cols: U E A Q Z K P
[-50 -44  14  69  64  81  59] : neb
[104  90  -5 -42 -39  33 -20] : rasam
[-50 -44  14 -41 -52 119 -64] : Lud
down: [ 64 -39]
Z
down: [ 33 119]
K
down: [ 59 -20]
P
down: [-50 104]
U
down: [14 -5]
A

cols: S N V L T F
[-105  104 -113 -112   98   98] -> Tirok
[ -99 -106   78  -61  107  107] -> Vifu
[-105 -117 -113  -97 -100 -107] -> mil
[  95  108  -93  -93 -102  -96] -> poviv
[-105 -117 -113   75   98   98] -> par
[-105 -117 -113 -112   98   98] -> tob
down: [-106 -117  108]
N
down: [-107  -96   98]
F
down: [-97 -93  75]
L
which: [-105 -117 -113   75   98   98]
par

cols: J X M C R
[ 51  50 -90  88 -59] : dipes
[20 40 61 -4 48] : rera
[19 39 60 -3 48] : sif
[ -2 109 -35  42 121] : pugav
[20 40 61 10 48] : lek
down: [-59  48  48]
R
down: [-4 -3 42 10]
C

cols: D H G Y B
[ 82  35  72 -65  55]  siv
[-89 -96  69 -45 -52]  kulo
[-55  50  -9  -9 -37]  nez
[-50  -6  82 -95  89]  gevin
[ 78  60  23 -57  -4]  batuv
[ 77  -9  80 -93  78]  latu
[ 78  67  68 -41  70]  tugas
[-62  45 -82  74  38]  zimu
down: [ 55 -52 -37]
B
down: [-52 -37  89  -4  78  70  38]
B

cols: tifor nakun vugil Sofup zepa bar pov lenen bipuz kig
[  8  51 -71 -20 -19  28 -28  26 -30  60]  Keta
[  8  51 -71 -20  25  28 -28  26 -30  60]  Muda
[ 12  37 -15  46  70  23  -4 -98 -12  62]  kevid
down: [60 62]
kig
down: [8 8]
tifor
down: [-71 -71]
vugil
down: [-20  46]
Sofup
down: [-19  25]
zepa

cols: malo kibib Dig zuv nefi Voz Nup
[-29 -25  26  40  39 -60 -24] = vev
[-55 -37  40  42  47  44 -52] = Fes
[-52 -31  24  98  97 -64 -54] = fug
[-68 -53  47  50  66  34 -67] = dib
[ 54  29  23  65  73 -64  31] = Pobo
[-35 -22 -41 -55 -58  38 -18] = Fanu
[-42 -31  14  51  51  36 -36] = fonis
[ 51  34  11  51  48 -68  45] = Kugu
[-23 -19  16 -14  -3 -16 -28] = teguk
[ 54  29 -24  65  73 -64  31] = bevo
[-60 -37  -9  54  46  22 -50] = nera
down: [-52 -54 -67  31 -18]
Nup
down: [ 44 -64  34 -64  38  36]
Voz
down: [ 39  47  97  66  73 -58  51  48  -3  73]
nefi
down: [42 98 50 65]
zuv
down: [-52 -68  54 -35 -42]
malo
down: [39 47 97 66 73]
nefi
down: [ 34 -64]
Voz

cols: musir nug por bek
[-35 -38 -22 -26] = zepog
[-107    5   -9  -42] = desa
[-82  23 -35 -25] = karis
[-30  -7  -3  -5] = sak
[-24 -30  -9  40] = naro
[-17 -18  17 -17] = zukod
down: [ -35 -107  -82  -30]
musir
down: [-42 -25  -5]
bek
down: [-38   5  23  -7]
nug
down: [-26 -42 -25  -5]
bek
down: [ -5  40 -17]
bek
down: [ -35 -107  -82]
musir

cols: Rumu lem mugor vodel luto luva Kene taned lol Renos
[ -6  74  12   9   4  26  -3 -14  -7 -63] = tibot
[ -8 -34  10  -2  12  20 -29 -23 -12  28] = Duviv
[ 26  -1 -14 -16   4   7  28  35 -11  -8] = Dov
[  3  63  -4  40  14  -8  -7 -12  -5  38] = rukag
[  -3  -32   -6  -15   -6    3   19    4   67 -122] = bavo
[ -3 -24  -6  12  13 -11  31   0  43  46] = Rure
[ -5   1 -10   8  -3 -16 -23   2  42  57] = todo
down: [-11  -5  67]
lol
down: [26  3 -3 -3]
Rumu
down: [ -2 -16  40]
vodel
down: [ 4 12  4 14 -6]
luto
down: [ 74 -34  -1  63 -32]
lem
down: [-5 67 43]
lol

cols: Nitu ruv vugal mase zubut fuze zol Fus rosik nosed
[-13   3  47 -18  35  47 -73  47 -28  41] -> kedir
[-74 -87  25  42 -12   7  12   3 -70  52] -> Meb
[  -7 -117  -42   35  -14  -33   43   24  -95   -4] -> Feb
[ 32  -3  68 -39  50   7 -55 -23  14  15] -> gir
[  16  -76  -54  -89  -75  -11  -12   48 -116   90] -> Lag
[ 53 -24 -32  -3  25 -21   5  11 -18 -32] -> Miro
[ 24  91  43  28  63  18 -20 -26 114 -57] -> Lub
[-11  -4  50  21  31  -5   3 -53  59   0] -> puf
down: [-39 -89]
mase
down: [-32 -57]
nosed
down: [52 -4 15 90]
nosed
down: [-18  42  35 -39 -89  -3  28]
mase
down: [-42  68 -54 -32]
vugal

cols: zariv zab Goz tig lekom
[   0    1  -65   49 -102]  Peku
[ 59  42  60 100 -49]  kog
[-29   1 -10  86 -26]  gem
[ 79   1 -22  86 -97]  Lumat
[  0   1 -74  47 -49]  sifus
[  0   1 -65  49 -49]  naz
down: [-29  79]
zariv
down: [-97 -49]
lekom
down: [100  86]
tig
down: [-65  60]
Goz
down: [0 0]
zariv
down: [-49 -26 -97]
lekom

